Here are made-up elements, facts about them, and rows of numbers that follow some of those facts. Name the element behind each unnamed row.

There are 4 kinds of fact about the elements: φ, Ω, λ, η.
φ(Z_105, tevetel); φ(Z_115, tevetel); φ(Z_131, klomi); φ(Z_145, zadren); φ(Z_150, klomi); φ(Z_161, tevetel)
φ(Z_179, pladaplor); φ(Z_203, pladaplor); φ(Z_285, pladaplor); φ(Z_297, pladaplor); φ(Z_304, klomi); φ(Z_306, tevetel)
φ(Z_341, tevetel); φ(Z_35, pladaplor); φ(Z_370, zadren); φ(Z_373, tevetel); φ(Z_382, klomi); φ(Z_392, tevetel)
φ(Z_394, klomi); φ(Z_404, klomi); φ(Z_42, zadren); φ(Z_428, pladaplor); φ(Z_455, klomi); φ(Z_478, pladaplor)
φ(Z_491, klomi); φ(Z_492, klomi); φ(Z_50, pladaplor); φ(Z_501, klomi); φ(Z_527, zadren); φ(Z_532, klomi)
φ(Z_544, zadren); φ(Z_549, pladaplor); φ(Z_561, pladaplor); φ(Z_567, zadren); φ(Z_575, pladaplor); φ(Z_58, pladaplor)
φ(Z_614, tevetel); φ(Z_621, pladaplor); φ(Z_651, zadren); φ(Z_656, pladaplor); φ(Z_676, zadren); φ(Z_688, klomi)
φ(Z_696, zadren); φ(Z_706, tevetel); φ(Z_717, klomi); φ(Z_743, klomi); φ(Z_777, tevetel); φ(Z_778, klomi)
φ(Z_796, zadren); φ(Z_825, pladaplor); φ(Z_83, zadren); φ(Z_831, klomi); φ(Z_835, klomi); φ(Z_850, zadren)
φ(Z_852, zadren); φ(Z_862, zadren); φ(Z_876, tevetel); φ(Z_881, pladaplor); φ(Z_888, pladaplor); φ(Z_895, tevetel)
φ(Z_897, zadren); φ(Z_905, klomi); φ(Z_922, zadren); φ(Z_957, zadren); Ω(Z_105, Z_297); Ω(Z_131, Z_42)
Ω(Z_203, Z_285); Ω(Z_297, Z_825); Ω(Z_341, Z_676); Ω(Z_35, Z_888); Ω(Z_370, Z_922); Ω(Z_373, Z_35)
Ω(Z_428, Z_688); Ω(Z_478, Z_850); Ω(Z_50, Z_897); Ω(Z_501, Z_796); Ω(Z_544, Z_478); Ω(Z_561, Z_835)
Ω(Z_567, Z_831); Ω(Z_575, Z_544); Ω(Z_614, Z_83); Ω(Z_676, Z_131); Ω(Z_706, Z_567); Ω(Z_743, Z_778)
Ω(Z_778, Z_394); Ω(Z_83, Z_743); Ω(Z_831, Z_549); Ω(Z_835, Z_852); Ω(Z_850, Z_428); Ω(Z_852, Z_862)
Ω(Z_888, Z_50); Ω(Z_897, Z_561); λ(Z_105, 120); λ(Z_115, 120); λ(Z_131, 120); λ(Z_145, 738)
λ(Z_150, 738); λ(Z_161, 738); λ(Z_179, 120); λ(Z_203, 738); λ(Z_285, 738); λ(Z_297, 738)
λ(Z_304, 120); λ(Z_306, 738); λ(Z_341, 120); λ(Z_35, 661); λ(Z_370, 738); λ(Z_373, 120)
λ(Z_382, 120); λ(Z_392, 661); λ(Z_394, 738); λ(Z_404, 738); λ(Z_42, 738); λ(Z_428, 120)
λ(Z_455, 738); λ(Z_478, 738); λ(Z_491, 661); λ(Z_492, 738); λ(Z_50, 738); λ(Z_501, 661)
λ(Z_527, 120); λ(Z_532, 738); λ(Z_544, 738); λ(Z_549, 120); λ(Z_561, 661); λ(Z_567, 661)
λ(Z_575, 738); λ(Z_58, 738); λ(Z_614, 120); λ(Z_621, 120); λ(Z_651, 120); λ(Z_656, 661)
λ(Z_676, 738); λ(Z_688, 738); λ(Z_696, 738); λ(Z_706, 738); λ(Z_717, 120); λ(Z_743, 661)
λ(Z_777, 120); λ(Z_778, 661); λ(Z_796, 120); λ(Z_825, 738); λ(Z_83, 738); λ(Z_831, 120)
λ(Z_835, 738); λ(Z_850, 120); λ(Z_852, 738); λ(Z_862, 738); λ(Z_876, 738); λ(Z_881, 120)
λ(Z_888, 738); λ(Z_895, 738); λ(Z_897, 738); λ(Z_905, 738); λ(Z_922, 738); λ(Z_957, 738)
η(Z_145, Z_688); η(Z_150, Z_688); η(Z_150, Z_575); η(Z_370, Z_696); η(Z_373, Z_688); η(Z_428, Z_455)
η(Z_455, Z_373); η(Z_491, Z_651); η(Z_491, Z_688); η(Z_491, Z_706); η(Z_491, Z_656); η(Z_492, Z_688)
η(Z_532, Z_881); η(Z_575, Z_145); η(Z_621, Z_881); η(Z_651, Z_688); η(Z_656, Z_688); η(Z_706, Z_688)
η(Z_717, Z_394); η(Z_777, Z_491); η(Z_777, Z_394); η(Z_778, Z_341); η(Z_796, Z_778); η(Z_831, Z_491)
η(Z_831, Z_373); η(Z_862, Z_696); η(Z_922, Z_831)

Some rows with their names:
-0.9, -1.8, -0.1, -3.1, -1.7, -8.4, 8.1, -1.7, 2.3, -15.8, 9.4, -8.7, -16.3, 3.6: Z_285
-35.5, 16.9, -10.7, -10.8, 20.6, -13.0, -14.7, 36.6, 42.6, -1.8, 11.3, 44.4, 25.1, -10.8: Z_50
13.5, -5.4, 4.4, -3.8, -28.4, -6.4, 5.4, -40.5, 15.0, 7.2, -16.5, 6.6, 8.4, 0.4: Z_614
-4.8, -18.6, 12.0, 5.7, -9.1, -0.3, 16.9, 15.9, 4.1, -2.9, -8.7, -8.8, 0.4, -6.2: Z_717
27.4, -23.1, 2.5, -2.2, 21.5, 0.9, 15.2, 5.8, -27.7, -16.9, 9.5, -5.4, -0.7, -19.4: Z_778
-17.3, 53.4, 6.1, 1.9, 5.7, 23.0, -43.2, 55.4, 31.8, -3.0, 34.8, 13.5, 6.2, 16.8: Z_852
4.0, -20.8, 15.0, 9.1, -18.1, 5.1, 24.9, -1.8, -10.4, -1.1, -12.3, -22.7, -14.0, -7.5: Z_428
-17.6, -4.5, -9.5, 8.7, -3.4, 9.6, -26.3, 1.3, -22.0, 30.1, -22.9, -21.0, 10.3, 20.8: Z_651
6.6, -20.1, 18.2, 1.9, -5.1, -7.0, 12.1, 16.5, -4.8, -3.0, -5.0, -5.4, 13.8, 3.8: Z_621
8.6, -18.9, 13.0, -1.2, 9.0, -14.6, 15.8, 16.5, -8.0, -7.6, 9.5, -3.6, 5.4, 1.0: Z_532
14.5, 2.9, 6.9, -4.5, -31.1, -1.7, -5.0, -24.9, 20.1, 2.0, -7.7, 3.8, 7.8, 2.3: Z_115
-39.5, 17.8, -13.9, -11.7, 28.3, -16.2, -6.8, 29.6, 42.6, 3.4, 2.3, 50.2, 31.7, -13.5: Z_888
11.3, 16.4, 10.0, 10.0, 11.1, 7.5, 4.2, -6.6, -15.2, 8.6, 1.8, 6.1, 2.6, 24.0: Z_696
-3.6, 45.4, 21.3, 9.9, 4.2, 18.5, -48.0, 74.8, 21.0, -0.2, 42.9, 7.1, 19.2, 18.7: Z_862
5.3, 16.6, 1.7, 6.8, 6.7, 13.6, 4.6, -18.8, -14.7, 7.9, -1.3, -1.5, -11.5, 20.8: Z_676
14.0, -28.7, 4.0, 2.9, 8.3, -20.6, 20.9, -11.2, -26.9, 1.9, -7.5, -7.1, 2.1, 1.4: Z_575
16.6, -3.2, 15.9, 6.8, -33.8, -0.6, -0.9, -8.8, 11.0, 16.8, -9.1, -2.4, 10.1, -19.6: Z_777
0.4, -22.5, -29.1, -11.5, 20.8, -1.4, -25.1, 4.6, -30.9, 1.7, 2.3, -19.7, -0.7, -23.8: Z_656
-11.2, -17.9, 5.5, -4.2, -12.0, -3.3, 15.9, -1.2, 8.2, -17.9, -10.6, -9.7, -5.8, 6.9: Z_131
20.3, 9.8, 1.0, -4.2, -19.9, -8.2, -10.2, -25.7, 10.2, 4.4, 7.7, 6.4, 0.7, -6.1: Z_161
-0.3, -4.2, -1.0, -4.2, 1.2, -7.3, 12.6, -6.5, -1.6, -11.4, -1.6, -4.0, -12.0, -0.4: Z_297
-3.6, 14.2, 8.6, 9.2, -4.2, 21.5, 1.8, -8.6, -3.9, 7.8, -14.3, 0.5, 2.6, 28.0: Z_527
-28.1, 13.7, -26.8, -18.0, 49.8, -3.4, -10.7, 23.3, 29.4, -3.0, 4.7, 62.3, 36.3, -32.4: Z_35

Which element is each row?
A row may be one of the elements named above.
12.2, -24.8, 3.3, 1.3, 4.8, -19.5, 20.7, -11.7, -25.7, 4.1, -9.8, -10.9, 3.2, -0.1 : Z_575
1.0, -19.7, 13.3, -2.3, -7.1, -5.3, 14.4, 5.5, 4.8, -14.0, -5.4, -3.7, 6.9, 13.6 : Z_881
-10.8, -15.8, 14.0, 15.6, -18.6, 9.7, 32.6, 16.9, -4.3, 7.1, -17.7, -17.4, -12.4, -30.5 : Z_831
-13.0, 28.4, -15.6, -18.8, 27.1, 15.8, -34.9, 49.8, 32.4, -22.4, 33.2, 28.3, 9.8, -21.9 : Z_561
-8.2, -24.1, -9.9, -1.3, 5.6, -16.6, -5.7, 11.2, -15.1, 4.9, 0.7, -16.7, -1.0, -4.9 : Z_150
16.7, 16.7, -8.5, 1.2, 26.5, 24.7, -3.0, -21.1, -26.0, -0.9, 2.9, 5.1, -8.5, 4.4 : Z_567
-12.6, -13.6, 14.4, 17.3, -21.6, 8.3, 32.6, 17.0, -2.6, 5.9, -18.1, -14.8, -14.0, -33.0 : Z_831
-37.4, 20.2, -12.7, -9.9, 20.5, -12.5, -16.0, 38.1, 42.7, -1.1, 12.1, 41.4, 24.8, -11.0 : Z_50
13.9, -29.5, 4.4, 1.7, 5.8, -20.6, 21.2, -12.7, -25.5, 6.2, -7.1, -9.0, 1.5, -1.2 : Z_575
-3.4, -25.2, -14.1, -5.1, -5.9, -10.5, -3.6, -10.1, -20.2, -10.3, -0.9, -38.6, -23.1, 5.7 : Z_688
18.3, 18.6, -8.2, 0.3, 27.2, 26.1, 0.2, -20.9, -24.4, 0.6, 3.4, 3.1, -7.5, 3.0 : Z_567
14.1, 0.9, 5.4, -3.8, -31.1, -1.8, -6.4, -23.9, 17.7, 3.4, -8.7, 3.1, 6.8, 2.6 : Z_115
-7.1, -6.0, -3.9, -3.4, 6.6, -8.8, 16.5, -10.1, -2.2, -7.2, -3.5, 1.4, -7.5, 0.5 : Z_203
14.3, -10.8, -11.8, -11.4, 20.9, 2.4, 14.7, -10.7, -16.3, -24.2, 6.6, -5.4, -15.9, -14.6 : Z_743
7.3, -17.0, 10.2, 0.7, 7.4, -14.3, 14.8, 16.3, -11.8, -8.5, 10.3, -0.5, 7.0, -0.6 : Z_532
16.6, -0.4, 15.7, 8.2, -37.3, 0.5, -1.8, -11.5, 10.7, 20.0, -11.2, -0.5, 7.1, -17.8 : Z_777
9.9, -11.0, -18.9, -2.5, -19.1, -21.1, -29.6, -25.3, -13.3, 35.0, -7.4, -14.2, 8.7, -16.2 : Z_706
-16.1, -23.2, -18.5, -5.6, 5.5, -18.9, -12.2, 9.1, -17.5, 6.2, -2.8, -20.6, -3.1, -6.3 : Z_492
14.0, 3.6, 8.2, -3.2, -32.0, -0.7, -8.3, -21.7, 21.0, 4.6, -6.1, 4.1, 5.8, 2.2 : Z_115
0.9, -21.3, -30.7, -9.9, 22.1, -4.2, -24.4, 3.6, -27.3, 6.1, 1.5, -19.1, -1.4, -23.5 : Z_656
5.8, 3.9, 12.2, 13.0, -9.9, 20.5, 13.7, -25.0, -14.3, 5.1, -18.2, -13.1, -11.9, 30.8 : Z_850
-27.2, 47.0, -3.3, -0.3, 21.4, 13.7, -28.2, 37.2, 29.9, 11.4, 13.1, 38.9, 23.1, 12.7 : Z_897
6.7, 20.4, 5.3, 7.9, 3.6, 15.7, -1.0, -11.7, -11.9, 5.5, 1.7, -8.7, -16.2, 21.1 : Z_42
6.7, 22.7, 11.5, 20.6, 3.0, 15.8, 3.9, 6.9, -15.1, 19.1, 1.9, -9.5, -12.1, 1.5 : Z_922
13.3, 5.3, 14.4, 14.5, 15.0, -1.4, 10.6, -3.6, -25.1, 17.6, -0.9, 7.0, 16.7, 17.4 : Z_370
34.4, 10.7, -11.5, -9.8, -2.6, 7.7, -13.7, -30.4, 0.9, -5.9, 13.8, 10.1, 0.9, -21.9 : Z_392
5.8, -11.7, 0.3, -3.4, -1.8, -8.2, 23.6, -19.0, -11.9, -12.1, -0.6, -14.2, -18.8, 3.5 : Z_478
5.5, -9.7, -17.1, -12.5, 26.0, 3.0, 11.1, -10.4, -8.5, -19.6, 2.7, 5.5, -8.4, -21.2 : Z_501
-27.1, 23.8, -2.5, -9.8, 6.9, 0.0, -30.8, 62.6, 42.9, -21.2, 35.1, 11.8, 0.0, -3.3 : Z_835
3.9, -9.0, 3.0, 0.1, -6.1, -7.6, 17.1, -1.4, -4.6, -18.1, 9.4, -16.4, -23.6, -2.3 : Z_394
0.1, -18.3, -22.4, -4.8, 20.3, 2.7, -9.2, 9.1, -23.5, -2.5, 3.5, -13.9, -7.5, -37.3 : Z_491
-5.6, -10.1, -5.1, -4.3, 4.9, -9.2, 15.6, -10.0, 0.1, -4.2, -2.5, 2.6, -6.0, 0.5 : Z_203
-41.5, 3.6, -22.6, -4.7, -4.5, -18.6, -37.1, 10.5, 37.8, 58.8, -30.5, 51.7, 58.4, -38.0 : Z_373
-2.6, -13.1, 8.0, -1.9, -14.2, 3.6, 11.4, -1.5, 4.6, -19.5, -3.4, -14.0, -11.2, 12.8 : Z_549
9.5, 5.8, 21.9, 17.5, -6.6, 17.1, 3.4, 8.0, -13.3, 11.3, -6.6, -9.5, 8.8, 26.3 : Z_796

The same elements again, as new rows of numbers:
Some rows with their names:
15.0, -3.9, 21.7, 8.0, 0.8, 3.7, 9.5, -3.6, -44.5, 13.3, -12.6, 26.3, -3.9, 16.9, 14.2: Z_796
18.4, 3.0, -3.9, 26.0, 11.1, 24.8, 19.5, 3.6, -16.9, -3.5, 15.9, 10.4, -20.7, -12.6, 1.6: Z_676
14.6, 7.2, -31.9, 29.7, 4.0, 0.4, 9.7, 10.9, 22.3, -15.5, 15.4, -18.9, 5.6, -29.3, 13.7: Z_575
33.4, 8.8, 17.8, 21.7, 6.0, 19.0, 18.7, -18.6, -54.8, 13.1, -17.3, 36.8, -17.1, 8.4, 3.0: Z_825
-1.8, -10.2, 8.4, -15.0, 1.4, -6.7, -14.3, -6.0, -14.7, -7.5, -20.1, 7.9, -3.7, -11.8, 6.6: Z_115
25.4, -8.9, -28.7, 39.0, 8.3, 33.2, -22.8, -37.0, -1.0, -4.9, 9.4, -25.2, -18.2, 2.5, -10.3: Z_852
20.5, 2.0, 18.1, 15.8, -2.7, 11.7, 5.3, 11.3, -11.9, -6.3, -4.2, 12.6, 0.8, 3.2, 9.3: Z_179
1.4, -9.2, -7.0, -5.4, 1.9, 12.6, -21.1, -4.2, -14.8, -12.7, -24.2, 35.4, -18.3, -4.1, -4.3: Z_131
-10.8, 1.8, -6.6, -8.2, 31.1, -10.7, 17.1, -24.5, 1.5, -17.5, -16.2, -4.4, 17.3, -24.7, 21.4: Z_656
16.7, -0.5, 3.6, -3.6, -5.5, 22.3, -3.9, 10.1, -23.8, 3.2, -1.3, 1.2, -8.3, -13.9, -6.2: Z_895
23.7, 2.8, 5.9, 23.8, 12.4, 16.3, 18.6, -21.2, -55.6, 17.8, -12.5, 40.1, -23.7, 11.0, 10.4: Z_42
-21.4, -10.9, -37.5, -17.9, 16.6, -16.1, -14.3, -24.0, -12.6, -1.5, -13.0, -0.4, 7.0, -29.7, 6.1: Z_455
-6.5, 2.2, -22.3, 26.0, 21.9, 5.0, 26.0, -29.9, -24.9, 21.0, -25.3, 32.2, -1.6, -11.6, 16.2: Z_922
9.1, -8.8, 0.7, -23.3, 9.9, 15.4, -19.7, -1.9, -26.9, -11.2, -6.8, 21.9, -29.4, 5.9, -6.3: Z_743
22.0, 10.4, -18.5, 34.8, 17.9, 27.9, 5.5, 15.7, 8.4, -14.7, 39.5, 7.6, -31.3, -20.8, 1.4: Z_370
16.9, 1.3, 6.4, -4.7, -6.3, 17.0, -2.5, 11.9, -26.5, 0.8, -1.9, -4.3, -10.0, -12.3, -4.3: Z_161
-7.2, -2.5, -31.7, 10.3, 20.1, -13.8, 14.4, -22.2, -1.7, -0.5, 0.2, -6.0, 3.2, -27.0, 20.3: Z_145
32.0, -4.7, 34.6, -46.4, -29.6, -3.2, -19.1, 54.0, -42.2, 13.1, 24.3, -54.2, 30.7, 34.8, 27.1: Z_567
11.3, -8.7, -8.6, -13.6, 5.0, 13.1, -11.6, 15.5, -30.8, -7.0, -1.3, 8.2, -8.2, -8.0, -7.3: Z_404
3.5, 14.5, 48.6, -14.9, 26.8, 0.9, 43.9, 26.1, -34.1, -16.3, -3.3, 34.1, -0.7, -17.8, 28.1: Z_35
22.5, -6.1, -9.0, -13.0, 2.0, 7.3, -23.4, 1.8, -42.4, 10.7, 9.6, 22.6, -22.6, 5.1, -9.4: Z_532
-34.1, -11.0, -26.5, -42.3, 29.1, -11.3, -15.0, -21.7, -4.6, -14.8, -19.0, 2.2, 3.8, -25.1, 12.6: Z_491
8.0, 4.7, 20.8, -22.9, 4.9, 25.2, 0.9, 8.9, -20.2, -21.7, -13.7, 2.3, -9.8, -8.7, -2.3: Z_392

Which element is each row?
A row may be one of the elements named above.
-14.7, -2.5, -15.1, -4.0, 23.6, -29.6, 18.8, -20.3, 4.9, -0.9, -21.3, 6.6, 22.6, -20.1, 22.8 : Z_428
14.2, -5.7, 17.2, 10.2, -2.9, 5.4, 8.6, -3.3, -41.8, 20.8, -20.5, 30.7, -0.7, 18.5, 17.7 : Z_796
4.6, -6.8, 8.1, -25.8, 13.6, 24.4, -13.0, 7.3, -24.6, -18.1, -7.8, 9.3, -18.2, -4.8, -10.0 : Z_778
-31.8, 8.5, -0.4, -14.8, 4.3, -36.0, 24.3, 27.7, 9.5, -15.4, -14.5, 29.1, 9.0, -41.2, 38.8 : Z_373
4.5, -0.5, -7.4, -23.6, 12.7, 21.8, -24.3, 23.0, 2.1, -33.9, 13.2, -3.1, -22.5, -15.4, -2.8 : Z_501
-31.9, -7.5, -23.0, -35.1, 33.3, -12.0, -13.5, -20.9, -2.3, -12.9, -16.9, 3.1, 8.5, -27.4, 12.9 : Z_491
-5.0, -7.1, 7.1, -16.5, -0.4, -3.5, -17.2, -8.6, -12.2, -9.8, -15.7, 11.6, -1.7, -9.7, 8.1 : Z_115
-18.0, 4.2, -15.2, -14.3, 13.6, -12.5, -2.7, 1.6, 0.3, 20.1, -13.9, 28.8, -6.3, -13.0, 20.5 : Z_777
39.2, -7.2, -16.3, 38.2, -1.8, 41.0, -18.7, -44.3, -34.0, 22.6, -2.7, -2.3, -30.7, 30.0, -20.7 : Z_862
19.9, -1.5, -5.8, -13.6, -5.2, 14.3, -24.1, 3.0, -41.3, 8.1, 14.6, 19.3, -18.7, 5.4, -8.5 : Z_532
25.2, 6.4, 16.9, 11.5, 9.1, 16.3, 29.0, 18.8, -34.2, -4.4, 7.3, 17.8, -1.5, -12.5, 10.5 : Z_50
18.3, -4.4, -9.8, -13.2, -3.7, 10.4, -20.0, 4.0, -40.2, 7.0, 8.3, 22.8, -21.1, 7.9, -7.6 : Z_532
32.2, -6.1, 46.5, -52.8, -33.6, -24.4, -2.9, 32.7, -62.1, 42.5, -4.1, -19.3, 37.4, 45.4, 24.1 : Z_549
15.4, 1.7, 2.1, 15.1, 8.7, 3.7, 0.2, 2.6, -14.2, 8.7, -0.4, 19.9, -18.4, 9.5, 15.9 : Z_850
-31.6, -1.5, -25.8, -24.9, 34.4, 6.7, -3.2, 19.1, 2.2, 11.2, -13.5, 27.7, -6.2, -12.6, 13.3 : Z_717
-8.4, -18.3, -2.0, -74.6, -32.3, -41.8, -35.5, 43.9, -23.9, 27.9, -12.0, -42.9, 44.5, 16.4, 22.9 : Z_831
11.9, 12.0, 28.9, 0.5, 17.2, 0.1, 23.9, 3.0, -41.4, -2.8, 10.2, 28.2, 12.1, -21.0, 25.1 : Z_888
-5.8, -6.4, -45.0, -21.2, 4.5, -14.8, -12.1, -13.5, -16.7, 13.6, -2.0, 15.3, -0.9, -16.0, 10.2 : Z_150
-19.9, -15.7, -24.6, -9.4, 15.7, 0.3, -4.9, -40.5, -39.5, -11.4, -63.6, 14.3, 2.5, -20.8, 8.1 : Z_688
12.9, -5.1, 18.9, 8.9, -4.0, 4.2, 6.5, -5.9, -40.8, 18.1, -18.6, 28.8, -2.0, 15.9, 17.5 : Z_796
-22.9, -5.2, -14.2, -8.8, 36.5, 19.1, -2.7, -20.5, -40.3, 13.5, -41.5, 29.4, -6.3, -14.0, 11.7 : Z_394
31.1, 6.7, 24.8, 21.3, -5.4, 20.0, 11.0, 12.6, -17.5, -14.9, -15.8, 10.9, -6.7, 4.6, 10.5 : Z_881
9.1, 1.2, 3.7, 5.9, 7.2, 12.4, 11.9, 16.9, -8.1, -3.4, -1.6, 10.4, -9.7, 1.1, 10.6 : Z_527
46.1, -7.8, -19.5, 45.0, -3.3, 39.8, -19.1, -40.8, -36.1, 18.9, -5.1, 1.0, -27.7, 24.4, -20.4 : Z_862
28.6, -11.7, -36.7, 11.3, -5.4, 31.2, -37.3, -19.9, -22.4, -1.1, 2.6, 0.6, -35.9, 10.3, -28.1 : Z_835
28.3, 3.5, 4.0, 25.9, 5.1, 31.8, 11.0, 12.9, -21.8, -11.8, 0.8, -2.2, -21.1, 1.8, 7.7 : Z_696
23.3, 7.3, 15.5, 6.6, 8.2, 15.4, 33.0, 13.8, -29.8, -2.3, 7.3, 18.5, 0.0, -15.1, 7.6 : Z_50

